[128 = 0]
[140 130 112 135 122 122  68 126 172 137 137 122 103 144 118 150 128 102
 176  97 134 131 119 174 121 134 132  48 123 173 113 142 109 142 143 116
 125 125 133 111 124 115 157 113 143 118 134 103 130 139  95 116 115 140
 141 157 119 125 111 117 127 128 141 142 128 136 126 137 151 133 125 124
 150 184 121 143 122 133 147 133 110 166 101 137 127 162 133 150  95 119
 121  70 135 125 138 118 139 130 123 124 170 105 113 131 138 153 123 114
 123 149 120 105 127  92 136 107 129  70 141 121 130 109 125  91 106  85
 136 139 118  97 124 152 117 244 123 126 142 103  83 133 131 137 139 131
 131 142 124 136 130  91 135 142 106 117 144 143 120 129 149 130 124 128
 132 119  92 127 120 105 111 121 126  92 119 130 119 122 130 135 147 135
 133 127 147 122 139 144 115 114 118 101 129 121 132 127 106 132 123 130
 122 130 131 135]	<76> + <14>
[122 129 101 148 172 128  93 124 145 127 143 114 111 154 130 153 130 119
 175 104 123 130 123 154 132 120 142  66 122 186 109 120 106 141 121 156
 136 116 126 116 114  99 133 123 128 139 119  93 121 122 146 100 133 146
 134 151 117 125 132 123 117 118 143 122 139 161 128 119 137 135 124 119
 161 162 109 141 125 122 139 130 125 153 123 139 122 156 171 132 106 100
 128  98 143 124 114 120 139 120 136 119 152 125  98 129 139 133 114 103
 151 146 124 121 131  82 123  92 124 153 136 131 125 108 124 122 106  65
 140 133 135 115 116 138 135 156 118 132 137 112  79 132 160 116 118 120
 105 145 126 132 110  90 131 130 128  93 128 123 131 145 144 118 114 124
 125 124  91 122 129 120 108 119 127  98 133 126 121 132 139 107 147 130
 129 123 135 123 125 131 116 122 111 120 117 115 109 144 117 130 117 125
 116 111 154 120]	<76> + <12>
[129 102 117 123 154 117  78 133 155 132 148 127 108 156 108 152 101 114
 149  96 126 131 118 162 132 131 155  44 124 208 104 129  99 151 122 114
 138 138 119 105 122  88 131  98 130 126 114  84 130 118  82 114 119 147
 144 158 133 129 123 116 103 123 139 117 138 168 100 115 159 135 130 103
 175 160 127 137 112 133 137 133 117 148 125 145 108 153 130 131  98 122
 119  85 188 108 129  82 136  84 142 101 144 121 101 139 128 121 125 129
 147 132 122 124 139  93  88  98 133 127 151 136 116 123 113  99 126  26
 129 137 142 113 133 140 123 179 121 213 140 100 122 131 141  96 125 157
  98 145 115 143 137  86 153 137 107  73 164 144 105 147 140 133 128 141
 106 121  63 123 130 125 111 126 138  92 137 108 100 132 130 135 171 117
 126 135 124 113 141 135 134 114 133 169 102 142 144 125 111 138 128 107
 112 139 123 129]	<76> + <12>
[131 106 134 123 128 133  45 127 165 137 151 130 117 151 112 199 134 128
 165 100 129 165 117 146 143 150 133  34 124 207  87 124 104 156 120 134
 154 127 132 107 112  40 166 108 154 119 128  79  91 124  75  98 117 148
 143 149 138 114 110 142 125 118 145 136 144 179 138 100 147 130 136 109
 198 161 125 127 119 127 152 108 147 163 123 121 114 202 134 185 137 129
  92  79 133  85 142 101 121  86 123 105 157 115  78 113 138 137 108 125
 133 133 145 153 140  23 124  90 132 154 112 144 174  71 105  88 141  63
 126 101 181  63 139 148 110 164 133 135 128 121  91 129 125 108 128 133
  65 149 116 135 109  95 129 146  92  46 149 131  67 122 155 130 108 125
 132 138  69 124 130 135 122 115  98  88 129 125  96 128 119 125 161 133
 118 139 118 126 123 132 109 113 135 146 114 123 171 130 108 132 127 122
 118 117 136 118]	<76> + <12>
[163 128 148 114 131 127  34 136 164 123 124 135  99 150 113 160 119 125
 110  81 129 178 111 150 130 151 142  53 128 173 104 137  98 161 132 113
 117 149 137 135 140  81 144 127 146 133 115 103 132  96  74 103 127 153
 149 182 139 121 122 144 114 133  99 131 138 166 148  84 148 128 126 101
 185 153 136 138 123 161 124 121 101 186 116 136 114 168 138 132 126 130
 112 109 126  84 136 100 112 131 129 115 145 113  92 141 125 114 127 141
 143 145 127 136 132  85 111 114 119 124 165 135 138 128 110  72 123  47
 105 125 152  98 150 156 142 135 137 119 135 101  99 127 122 115 120 138
  86 139 146 162 118 108 141 140 101  69 206 146  54 109 138 131 117 125
 146 141  58 105 123 120 123 121 138 104 136 110  80 140 130 130 155 129
 131 132 113 123 146 167 120 123 111 150 107 140 174 124 127 137 138 124
 138 130 116 130]	<76> + <12>
[139 106 116 120 135 129  64 134 164 150 151 162 135 157 114 168 136 127
 137 109 138 148 115 137 132 145 127  44 139 185 101 107 110 109 127 128
 129 125 123 108 136  90 132 127 163 129 130  78 109 142  74 131 130 161
 136 161 119 119 122 136 126 127 143 101 144 159 133 156 137 135 128  72
 196 186 139 160 113 120 151 127  98 138 125 142 131 172 151 131 116 133
 121  94 127 109 116 101 129  97 127 136 151 127  97 143 130 111 121  96
 138 145 150 128 144  91 136  93 113 122 148 137 190 121 124 100 124  39
 132 121 154 129 127 154 119 158 142 130 129  94 114 123 132 117 116 149
  88 157 126 136 126  98 123 118 101  36 162 117  86 134 147 109 103 117
 131 131  81 128 116 126  92 101 103 105 121 126  91 122 138 137 149 136
 141 126 133 123 126 123 129 115 115 157 121 132 177 137 115 130 126 129
 102 136 132 130]	<76> + <12>
[131 107  85 111 140 147 103  91 136 142 146 130 146 124 135 163 133 146
 177 107 112 128 172 129 117 128 126  43 124 224  93 127 119 124 122 123
 156 110 120 109  92  91  92 117 131 148 134  80  79 115  95  93 131 137
 141 172 126 132 118 148 134 115 152  92 113 178 139 136 113 140 133 148
 159 196 124 150 129 116 158 123 113 107 107 140 136 183 138 123 123 128
 124  82 149 109 134 138 172  89 150 127 149 109 150 130 134 151 135 102
 126 117 134 155 149  64 134 125 135 118 141 133 128 107 117 139 139  79
 125 125 141 117 119 127 123 150 122 130 144  91 139 126 139 135 120 112
  86 127  99 139 135  93 129 128 107 101 133 113 108  86 142 123  93 114
 131 131  88 125 127 124 115 120 128  78 140 146  98  95 135 130 149 157
 118 131 146 127 157 130 136 127 112 174 132 138 193 174  96 148 145 118
 122 136 131 117]	<76> + <14>
[150 117 158 117 129 139 185 122 139 153 130 137 144 120 102 164 136 121
 148 119 132 178 114 124 172 146  38  44 143 106 118 132 107 137 130 139
 116 102 123 117 104 104 125 125 133 134 120 128  65 145  90 128 124 149
 121  86 126 131 148 158  83 117 126 115 127 117 147 171 145 115 126  98
 185 105 140 136 119 113 133 131 116 124 123 121 135 156 134 131 158 157
  90 134 124  85  86 102 122  82 135 129 126 149  69 125 131  87 134 113
 136 141 185 139 106  92 133  93 127 156 151 136 102 123 134 155 123 126
 157 101 161 170 130 132 108 142 146 121 120 163 158 134   4 150  91 110
  94 119 132 121 110 112 124 145 111  20 106 133  85  94 131 105 119  78
 142 158 170 104 152 105 114  95 116 133 129 115  86 139 139 137 151 119
 130 105 116 125  48 114 154 126 124 153 131 149 182 136 147 149 174 121
 112 138 127 123]	<77> + <12>
[122 124 130 171 135 135 113 115 152 135 138 138 108 140 125 124 102 123
 177 105 116 139 124 155 141 140 125 100 128 185 109 135 114 132 134 133
 133 116 127 124 122 109 116 118 137 111 131 111 137 130 121 126 127 135
 120 139 137 116 144 127 130 113 128 143 156 139 126 122 165 126 117 113
 169 125 125 130 120 125 134 105 136 155 123 123 115 138 146 124 120 128
 129  94 115  91 113 123 140 122 126 123 132 120  76 133 118 110 136 136
 137 141 128  99 115  71 126 130 136 138 147 118 118  93 134 134 120  96
 127 139 144 120 117 136 124 141 115 121 139 122  93 130 133 115 124 148
  99 120 123 140 111 118 135 146 108 114 103 134  95 113 136 109 125 135
 141 123  88 121 129 130 127 125 126 120 140 121 125 144 142 120 152 127
 125 124 148 125 116  99  85 121 124  59 126 130 105 120 121 129 135 109
 135 136 126 135]	<76> + <12>
[129 126 152 139 137 112  53 121 154 140 140 128 113 139 145 138 114 121
 167  97 128 137 122 161 163 157 122  48 113 171 109 153  97 159 122 133
 130 119 110 124 132 121 146 111 142 132 109  88 143 140  87 131 118 139
 139 141 120 127 127 163 102 122 131 128 148 145 117 123 143 132 130 100
 179 146 137 135 121 129 125 139 114 167 136 138 152 155 143 130 121 133
 112  98 140  85 116 112 120 132 129 130 153 121  53 144 101 110 124 113
 148 146 134 103 123  54 118 111 119 120 141 134 131  89 121 115 127  56
 143 132 146 124 122 141 134 154 139 130 137 142 139 136 137 112 107 159
  89 137 136 146 110  86 131 139  90  77 155 137 119 125 193 124 113 112
 132 151  67 122 136 124 114 110 125  88 116 119 107 140 130 125 148 124
 128 113 132 129 106 129 104 119 117 126 121 137 111 131 131 122 130 127
 108 121 140 128]	<76> + <12>
[135 126 108 123 125 143 188 142 111 132 126 129 171 130 125 135 144 127
 174 125 127 128 128 114 174 135  66 117 138 129 125 126 127 146 118 142
 135 112 107 106 113 129  99 106 133 122 150 133  66 162 109 108 120 131
 122 113 123 126 144 143 122 116 119 119 114 100 137 152 112 135 137 132
 133 151 123 125 128 123 135 144 119  81 136 149 179 145 136 109 151 125
 114 117 128 144 125 148 132 100 145 135 138 128 109 126 134 140 128 119
 129 121 154 131 121  84 138 134 142 138 143 134 123 117 138 178  86 165
 126 139 114 148 128 133 138 145 141 111 136 153 162 140 160 152 118 133
 130 121 113 133 117 118 131 114 119  95  80 120 170 138 135 128 122 115
 133 135 149 133 125 120 106 111 117 111 131 137 125 121 124 132 110 136
 138 106 150 121  85 123 126 119 131 116 126 126 137 128 107  93 155 125
 120 134 122 118]	<77> + <14>
